Each row has a hidden value; after the row comes its grade, the name of the range that the value falls in. Each part has its own.
[ -86   -4 -244  353    8 -114  -38 -142    7  126   42  148  240  152
  168 -463   23 -379 -311 -235 -184   40   35 -238    4  359 -500   64
 -202  206 -271   44  -49 -127 -212 -176  110  246  -24 -153 -141 -419
  -13  125   19   18 -277  -92  443   87  187  138 -156] => Z494
[ -25  -27  -56 -130  -45   -5  113  -58   83   81   -1  -87 -179    0
 -185 -139 -101  -22   24   17  -23  -74   66    8 -126   12  -75  -97
  -59  -19 -118   14  -91  120   -8   93   79 -105   64  119  -62  -27
   -4  112  -39  -33   62   19  -50   77  -89   -2  -39] => Z679
[  13   55 -110  -36   38 -120  169 -121   34  110  -91  -76 -127  -19
  -83  -61  130 -112 -131 -113    1  -20  146   21  -26  167   72  -73
   47  -92  -96  -63   -9  132 -127  -32   -6    2  -91  114  -63   20
  -28  -94  143 -117  -10  -39  -44   89    4   91  -81] => Z641
[ 117   15 -147  195  223 -195  173  -72   10    0  170  165  120   97
  188 -310  162 -229 -133   74  119  -25  393  205  -77  -69  -69 -251
 -227  251   66   -8  -44 -143 -172  -97  -97  154 -225  265 -158  -80
  198   88   95  326 -200 -189  412  -24  295  229  -47] => Z444
[ -45   -3  -42  -88  -20  -16  -18  -15  105  118 -167  -81  -64   -1
  -28   15   69 -149  -88   16  -55  -41   30 -122   24  179  -67   76
   67 -179 -204   -6 -102  105  -97 -118  103  -57  -81 -155  -51  -37
  -75  -29   45 -207  -12   -1 -109  102   38   11  -54] => Z434
[-133 -159  333   64 -191  236  -95  115   31   66   86  -70  -85  -73
 -191  102 -410   59  276  321  -28 -203 -104   36 -186 -283  101  -55
 -172  -58   44  141  -99    2  127  413  -80 -405  151  -38 -188   13
  174    6 -282  112  168   20   76 -177   86 -150   71] => Z679
[ -20  100  -32   19 -149  -59    6  156   25  -40 -133 -115  129   96
  -71 -110 -262 -159  110  -32   80  236 -137  -84 -145   68    9   53
  -90   97   38   71 -223 -137   34  -55  156   57   88 -131  -51   43
  112  -95 -166 -161  186   93  100 -112 -215   97   79] => Z679
[  46 -145   87 -202    4  -44   77  -33  118   90  -43  -64 -221  -10
 -125   89  104  -12  120  112  -32 -151  119  182   35  -28  241 -115
   11 -158  -66  -89  -57  148 -121  164   18 -179  -76   86 -120  147
   73   14  135 -155  -36   49 -119   49  -85 -147  -60] => Z494
[  91   76 -101  -82  -25 -297  318  -92   21   38 -219 -210  -83  -47
  -11   25  -66 -113  -64  -78  142  224  108   72  -46  146  191  -60
   65 -139   54 -101 -195   64 -170  -51   45   27  -46   60  -99  212
   26 -262   69 -102   73   45   17   10 -102  267   60] => Z641
[ 112  182 -180  -99  168  -94   97  -81 -219  -54  -19  104  -80   56
   69  -42   90 -147 -316  195   93  181  179  111  256 -100   -2  -48
  123  -99 -219 -166  -47  113 -431 -246 -109  137 -189 -143 -195  250
 -135   84  -47  -35 -122 -204  162  180  335  445   99] => Z679
[-205 -247   27  270 -216 -404   42  -84  269  260 -321 -233  192 -117
  346 -234 -113 -183  114 -267 -283   25   -8 -225 -237  462 -631   48
 -295 -260  -78   82 -407 -405  -35  169  253 -120  473 -234 -185 -420
  250 -140  238  142 -477   41  400 -251  249   74  152] => Z769
[   9 -101 -143   33  -21 -265  206 -128   59  172 -130 -125  -37  -11
  -17  -59  -64 -124   50   52 -113    4  114   47    5  176 -342   50
 -209  -65 -173  -56 -293  -14 -119   26  111  -36   32  -53 -110  -47
   17  -43  -59   -5  -72   -9  195   73 -165  186  109] => Z434
[ -45  -27   50    3  -28  -59  337   62  142  304  -13 -290  -54 -143
  -14  126   97 -212  144   84 -118 -103  122  139   -2   -9  -71  -33
 -196 -102  -88   34  -49   66    9  142   20 -168  -96  178    9   88
  205  -21   17  133   98 -210  112  -36   -1  -11  143] => Z939
[  -5   33  -68  -10   -4   32 -102   76 -137  168   18  -23  -25   22
  -27  -47  -76   23   17 -114  -53  -15 -103 -147   56   87   50  -10
 -141    3 -154  -29  -29  -95   23   57   57  116   32 -123  -34  -51
  -25  -94   90 -246   46  -21   18   79  -98 -125   10] => Z434
[  83  120 -135  -20   97 -268  132  -92  -51   75  -45 -115 -104  -34
  -60   16   -6  -15  -27  104   44   55  146  125  138   67   89 -169
 -127 -107  -91 -130 -156   17 -195   31  -93  -40 -115   54  -87  135
  -14  -64   86  -11  -33  -43   60  143   52  216  201] => Z769
[  20  243  -56 -201   64  138   48  -64 -337  -77 -139   22 -210 -224
  -72   99   61  167  -63  187 -105  -84  331   94  267 -264   87 -198
  -60 -354 -233 -115  -59   75 -277 -265 -134 -261   60 -180 -196  314
   58  129  119  -81  -96 -426  -99  166  372  144  104] => Z494
[ -52 -139  154  -27 -104   52  -13  103  102  184   63 -125    3   85
   22  -36 -295 -166   46   77  -29   76 -196  -86  -71   18   89  -23
    0   -2  -32   90  -91   68  -37  303  126  -18   61  -87 -153   26
    1  -17 -200  -77   84  127  166  -21  -20  -48   13] => Z361
[  29   96 -162  -58  -78 -196   47   -1  133  -61 -148  -73   93   57
  -21 -292  -67 -144   66 -292   61  114  -16  -20  -93  165   -2  -28
 -103   97   36  -10 -154  -91  -82  -92  176  132    4   19   87  -51
  172  -27  151 -158    7   91   55  -81 -196  -58  -62] => Z769
[-292 -416  579   37 -177  491 -258  165   54  168  193  -37   49  217
  123   43 -458 -100  103  192 -241 -170 -360 -127  -23 -102 -209  215
  120   26 -117  402  -82  228   32  887  144 -325  268 -350 -423 -245
  -41  271 -509  -15   66   24  580  -89  253  -27  107] => Z939
[  -6 -106   84    6 -113  -89  152  -63 -157  112 -127 -137 -180 -262
  -50  241   13  145  225  254  -93 -224  163  160  119 -225 -116   19
 -283 -295 -184 -163 -116 -134  -54   82 -103 -238   39 -115  -38   79
  189 -127  118   93 -102 -203  -89  -40   58  -86  230] => Z679
[-236  215   15  205 -285   73  -69  -22 -188  -38 -283 -103  -55 -460
 -173  107   57   59  112   33 -383 -266  133  -80  201  -15 -158  -50
 -432 -490 -358 -129  -60 -256 -179 -303 -188 -642  238 -339 -120  -42
  377  107  340    7 -251 -456 -125  -86  463 -185  148] => Z877
[ -70 -191   59   -8 -130  -20  -60 -191   60   57  -59  -11 -153   98
 -123 -144 -149   11  -54    9  -12 -103  -48 -116 -137  101 -170   54
   95  -47 -157   16  -59  116  -21  232   99   25   89  -84  -77 -233
 -158  -40  -76 -117  -71  213 -115   80  -76  -46  -93] => Z494
[ 107  -73   16 -118  -54 -141  223  140  -92  -62  -76  -68 -140 -178
   67  189  227    3  112  126  142  -84  149  234   70 -229  212   20
 -169 -153  -69 -252  -27 -226 -105 -120  -76 -136 -165    8  -37  144
  312  -71  337   53  -66 -190  -78 -145   73 -102  118] => Z361
[ 132 -129  -91   -9  180 -399  138   71 -149  141 -158  -16  127  122
  432   58  -60 -116  -19  108   79  322   76  124   67   88 -260  117
  -46  -88    8  -83 -450 -254 -243   86   94  242   99 -281 -341  163
  -12 -266  -86   -7 -206  -54  637  -98   98  618  343] => Z939
[-141 -102  -31  293 -410 -494  119  -34  222  143 -401 -331   44 -270
  -35  108 -153 -275  134  174 -212  139 -117 -132  -27  351 -300   97
 -372 -450 -259 -224 -391 -389 -199 -211   60 -377  219 -358 -152  -74
  252 -183  141   54 -309  113  -40 -163   93   35  252] => Z444
[ -78 -225    6  -34 -174 -244  269  -80  146  103 -100 -234   -2 -131
   35 -199 -457   -7  402  176 -301  -24  142  173  -60  -52 -634 -123
 -548 -102  -97   81 -593 -162 -120  297  226 -426  476  -69 -282  -18
  349  335 -191  324 -199 -114  563  -92  -41  174  332] => Z434
[  20   75 -157  -60   11  -74   39  125   -4  152  -60  -75   72   33
   78  -38  -16 -233  -86 -159   13  124 -161  -97  105  155  -21  169
  -31    3 -152  -56  -73   -7 -136  -93  106  170 -146 -161   31   40
   -6  -93   28 -222   98  -48  168    3  -81   51   16] => Z877
[   1  102 -129 -309   13  -31  -87  214  125    4 -193  -61  -41    5
  -34  -34   44  -91   74  -52   18   56  -55  -38  -14   80    0   55
   13 -148 -115  -33 -214  -35  -74 -196  164  -82   22 -156   -7  121
   65   77  103 -280   54  -20  -48  -52  -40   16   28] => Z877
[ -37 -398  361 -104   51   94 -229  291 -115   70  174   16    4  455
  200   48 -363  125  174  227  109  143 -292   20 -165  -56  -94  127
  140  208   71  247 -315 -102  184  877  186   80  316 -229 -476 -138
 -179   12 -427 -127   85  252  589  -79 -104  337  363] => Z494
[   4   23    1  -11   -3   33   11  -53   86   28 -111   -8   14   78
   21  -25  188 -250 -193  -25   74  -34   80  -83   33  111  105   90
  191  -31 -118    5   87  165 -123 -174   63  137 -311  -79   41  -58
  -61 -101   66 -192   23    6 -171   91   48  -56 -186] => Z885
[  42   33  -61 -110  110 -146   13   20  -64  168  -98 -124  -33   -5
   44  -36  -66  138  184 -129  -84   -1  130   24   14  138   62 -209
 -195  -84   25   34 -263  -94   23  190  100  -17  171    8 -134   67
   68 -121  155 -186  -18  -44  156   65 -126   44  144] => Z877
[  -9 -302   -9   90  -80 -352   85 -201  -25  123   59  -60  -27  100
  149 -180 -232  -59   43   53 -186   42 -104  119  228  123 -447   43
 -251  -16 -263 -123 -280  -91 -346  491   83    6  175 -199 -260 -173
   14  183  -26  113 -376   81  560   71   43  183  300] => Z877
[ -30   22  -61  -33  -37  -87  146 -170   95   45 -104  -66 -235  -36
 -302  -37  130  -31  -19   57   35 -163  176  105 -168   33  -36  -46
   50  -98 -101  -62   15  170  -13   21  -72 -109  -76  202   31  -31
  -35  -77   29  -29   43   33 -262   32  -76   47  -66] => Z641
[ -43   25  -40  -12  105  145 -218  -42 -139   31   34  160  -58  219
 -153 -174   34   95  -33  -82   -4 -151   37  -56 -107   44 -118   19
   73  149  -95  108   17   84  100  186   17  168   27  -22  -45 -195
 -182  -42  -99 -252   70   30    9   89 -129   46  -74] => Z43
[-169  148  263  -53 -186  194 -287  223 -148 -110 -242  -84 -171 -157
 -217  257 -216  263  135  234  157  -41 -120 -131 -293 -214  243   -5
  145 -378   56   51  -85 -158  205   88 -174 -365  294 -235 -128   97
   19 -293  -70 -126  159   10 -359 -260  312   80  200] => Z769
[ -13   95 -114   99 -173 -171  185 -122  -37   -8 -258  -88  -72  -61
 -228  -28 -122 -136  -80  -50   58  147   33  -41 -191  146   74   41
   33 -120  -21 -105 -116   23 -100 -195  -10  -25   42  -39  -88  101
    3 -325  -75 -171  101   86 -136  -62 -183  182  -97] => Z885
[  -3 -132  132 -136   79  130 -139  138   94   96  -44   29   17  157
  143   35  247 -131  -12   -9   12 -126   47  -46    1   58  120   70
  161  -14  -69   85   29   63   15   64  147  102 -177 -111  -48  -85
  -12  -41  107 -263  -17    6  -51   27   16 -164 -120] => Z361
[-212 -262  374  149 -135   38 -252  273  159  238  -37 -203  118  255
  259   46 -185 -138  -16   49   39  153 -328 -368 -333  302  -84  107
  203  -43   10  294 -150 -200  288  529  213   45  276 -251 -285 -374
 -146 -202 -150  -96  -19  279  173 -125  209  121  212] => Z444
[ -86 -212  115  -97   28  186 -128   50   21  228  -49  -34   -9  -53
  118   91   17   11  169  108 -302 -339  102  -72  191   22 -259   78
 -228 -165 -272  112 -189   36  -13  134  163 -244   14 -286 -138 -139
   75  157   33 -141  -89 -201  153  126   47 -234   22] => Z494
[  58  -37  -93 -253  -53 -152  111  -59   50 -116  -50  -81 -211   60
 -236 -194  -90  126  216   85  -22  -29  169  186  -55  -46  -57 -227
 -186   16  -92  -60 -257   -4  -52  106  143 -169  166  119 -111   40
  107  270   45  -65  -41   73  -64  111 -270   -5  105] => Z361
[  29   28 -132 -216   43  -19 -210  156   -9  147 -108   40  -93  -46
  -62   69   94    4   88  -27  -23 -103 -138  -43  102   13   40  125
  -54 -183 -201 -165  -62  -70  -79 -118   31   56  -78 -216   97   99
  -12 -115  164 -347    0    1 -148  -33  -87 -185  -21] => Z769
[  34   26   73  -66  100   43   55  108  111  107  -12 -105  -24   60
  -42  102  112 -103   79  186  120  -93  174   67  -86  -44  174  -77
    5   26   39  104  -49   82  118   28   20  -20 -245  129    9   51
   36  -95  -40  -44  196  -33 -107   45  -45   -7   25] => Z494
[  68  -12   -5  -56  -26 -132  231  207  -50   49    0 -210   13   51
  -60  106  -39  -57  300  162    2   71   59  218   50  -64   20  -24
 -315  120  -28   -6 -246 -142   65  144   98  -93  -41   45  -85  130
  223   32  -80  -27  194  -91  202   -3 -354   76  317] => Z361
[ -82 -172   92   46   25  -14  -94  -27  -30  136   86   15 -102  252
 -121  -95 -153   54   55  126   13  -54  -90   29 -221   29 -287   57
   62  122  -62  124 -119   50  129  542   19   84  171   18 -164 -204
 -207  -57 -313  -29   43  173  208   -7 -116  253  166] => Z43
[  25  -12  -87 -169   35  -47  -40  259  113  130 -118  -37   26  137
   63    0  156 -238  -29  -65   67  131 -105  -90 -110  167   55  134
  113  -16  -83  -23  -93  -65    7 -149  191  174  -80 -116  -29   47
  -25 -122   38 -319   80   70  -21  -61 -150   29  -56] => Z361
[  83   22 -190   -2  -18 -190  111    9   25  114   67  -46  -81  -22
  -98 -148  -82  -96  -10  -15   86   41  -13   -4  -54   40   85 -119
 -218   60  -90 -152  -55 -112  -63  -71    7   94  -90  119   10   12
   66  -42  112  -15   20   57  -18   34 -113  -67  -30] => Z885
[  40 -132   16  -99   11 -234  336   52  116  160 -199 -221   44  -69
  229   93   77 -156  175  -21   49    5  133  196  -69  -27 -234  174
  -71  -91   55   12 -244  -47  -34  125  139   41  -58   13   36   74
  209 -209   15   94   21 -124  268 -201  -91  175  189] => Z769
[-134 -287  186  149 -145  133 -142 -100  -61  -11  253   63 -168  172
 -210 -126 -374   88  -28  205  -13 -215 -195  -56  -72  -37 -197   73
  -95  166 -215   79  -45   88   31  600  -60 -227   79  -66 -266 -395
 -144  230 -277   88   30  166  219  100   28    6   84] => Z939
[  51   96 -134  -32   78   36 -111  -23 -239    0   49   98 -117  184
 -265   15  -45    7  -87  166  -28   18  -21   19  206   55   77   12
  -27   73 -263  -91  -65  135 -143    6  -50   39 -139 -158 -165   74
 -227   41 -180 -338  130   20    4  283 -228  150   55] => Z885
[  25  -51  -35  -14  112  -15 -113   91 -146  110   29   49  -76  221
  -68   19   23   73   11  121  112   -9  -16  -31 -126   35 -103   78
   30  115  -92   28  -99  -71  169  183   25  209  -10  -51  -90 -116
 -209 -173 -147 -187  116   90   16   70 -194  188  131] => Z494
[ -30 -124 -127   76  -96 -115   51 -123   65  134  -53    7  -26 -152
  -20  -88 -166 -155  -26    6 -126 -161  -29  -45   92   75 -238  127
 -269 -121 -239 -130 -157   -3 -243  -69    5 -164  -82 -173  -55  -97
   99   22   32   22 -109  -58  183  -10   54  -87  -89] => Z43
[  27   45  -31 -112   61   84    8  120  -60  -65    0   53  -18  237
  -96  -80   42 -122  -56   15   88   87   31   52  -77   19   94   33
  127  168  -34   67  -57  107  -17   24   89   86  -83   -6 -148   43
  -62   36 -165 -240  181    8   96   50 -186  180  -32] => Z361
[  88   66 -101   79   74 -151  123  -21   32   86  -50  -24   38  -55
    6   33  140 -178   15  142   82  -68  202  120   64  -45   40  -21
 -173   -7  -50  -92  -53  -50 -108 -200  -75   60 -318   47   63   73
  132 -142   80   44   11 -115   -7    3   27   12   12] => Z434
[  42  -77    7   42  -56  -74  120  -38 -143  101  -43 -137   77  -44
   90   -1 -207   29  212   39 -130  -50   99   35  194  -33 -120  -24
 -371   24 -101   18 -242 -103  -52  129  133  -19    9 -167  -71  -10
  170  -24  -21  -35   10 -130  236  102 -203  -88  170] => Z444
[  20  -23 -102  -71  106   55   52   80  -14  124   29   64   70   62
  144 -127  171 -186  -37 -153  -46  -95   63   31   71    4 -161  123
  -78  106 -133   21    1    8  -92  -40  103  166 -158  -37   16  -64
   97   62   83  -96   -7 -204  260  -20   -1  -31  -79] => Z641
[  39  138 -172  -45   56  -63  106 -175 -144   35  -56   27 -159 -147
 -123  -88   34   55  -82  -51  -16 -128  210   71   74  -59   22 -126
 -107 -131 -133 -135    0   76 -189 -113 -120  -42  -66   55   -8   82
   30  -48  151  -33  -49 -182  -52   85  106   38  -52] => Z877
[  84  144 -296  209  116 -251  -36   80   31   42   25  191  186  134
   57 -282  215 -364 -148  -32   86  150   80   30  -71  124  -62  -50
 -172  186  -58 -141  -20 -279 -187 -385  -51  323 -199   31  -28  -22
  118  -77  114  -17 -166  -33  202 -106   98  154  -99] => Z885
[  -7   55  113 -132  120  167  -88  303  141   52   37   26   73  244
   58   37  295 -303  -61    0  193   31  -80   61 -103  -36  226  139
  314  134   51  125  149  114   42   65   38  207 -303   55   46   56
   -1  -60  -45 -200  202  -10   32 -141   60   44  -57] => Z43
[ -86  -32   24  -25  -79  209 -186  -80 -172  -13   75  118 -247   78
 -324  -55  -43  118  -79  123  -55 -215  -60  -69    4  -73  -43   30
   42  -18 -299  -46  113  137  -10  148  -77  -82   20 -101  -90 -152
 -189  106  -94 -200   33   30 -215  159  -27  -96  -65] => Z885
[   6    5  -50 -104   69 -157  -14  160  138  194    7  -75 -181  101
 -216   38  179  -67   94   35   59    7  -60  110 -195  134  177  -99
   30  -43  -26  -83  -34  -36   78  184  -41   -6   10  211  -63   82
  -28 -126   94 -186   64  149  -97  -71 -141   61   70] => Z43
[  19  -18  -42 -140    4   35  -50  116 -105  -55  -18   83 -182  156
 -159   26  159  -42 -124   25  106   24  -66   20  -45   40  169   98
  178    4 -167 -120   42   42  -57   -4   -5   33  -80  -63 -147   14
 -122  -22   29 -308   72   61 -115   40 -111   82  -46] => Z361
[ -19  113  -11 -122   -1   59  -59  191   49   48  -66  -65   25   32
   28    6   -7 -171  -68  -69  115   74 -139  -90  -13   28  149  102
  115  -43  -49   20   -7   36  -52  -53   49   57 -139 -109   34   64
    9  -77   13 -190  154  -24    1  -67   79   16   -2] => Z769
[ -74 -113  200  194  134   89 -216   45   54   80  186  132   90  468
  117 -315  -50  -87 -196  -67  277   86  -33 -164 -529  117    3  -96
  349  366  231  337   85  -18  295  504   46  434   82  200 -188 -391
 -252 -212 -229   10   45  284  200  -87  155  277  -77] => Z679
[  10 -104   55 -232   28  -22  116   94   83  153  -61 -173 -141  -22
  -13  165  -10  -36  127  153  -27  -78   28  104   76  -18   -6   48
  -34 -151 -126    0 -194  120  -48  182   89 -189  -62  -45  -98  118
   24   45  -30  -92  100  -57   73   53  -69   46  154] => Z641
[  41   14  346   50  219  249 -230   -7  -52    8  242  190 -202  188
 -160   91  174  132  -74  378  378 -245  232  164 -296 -381  619 -337
  360   77  259  118  354  175  190  376 -358  129 -278  373  -63   50
 -152 -285  -68   71  115  114 -354  -33  363  -19 -122] => Z494
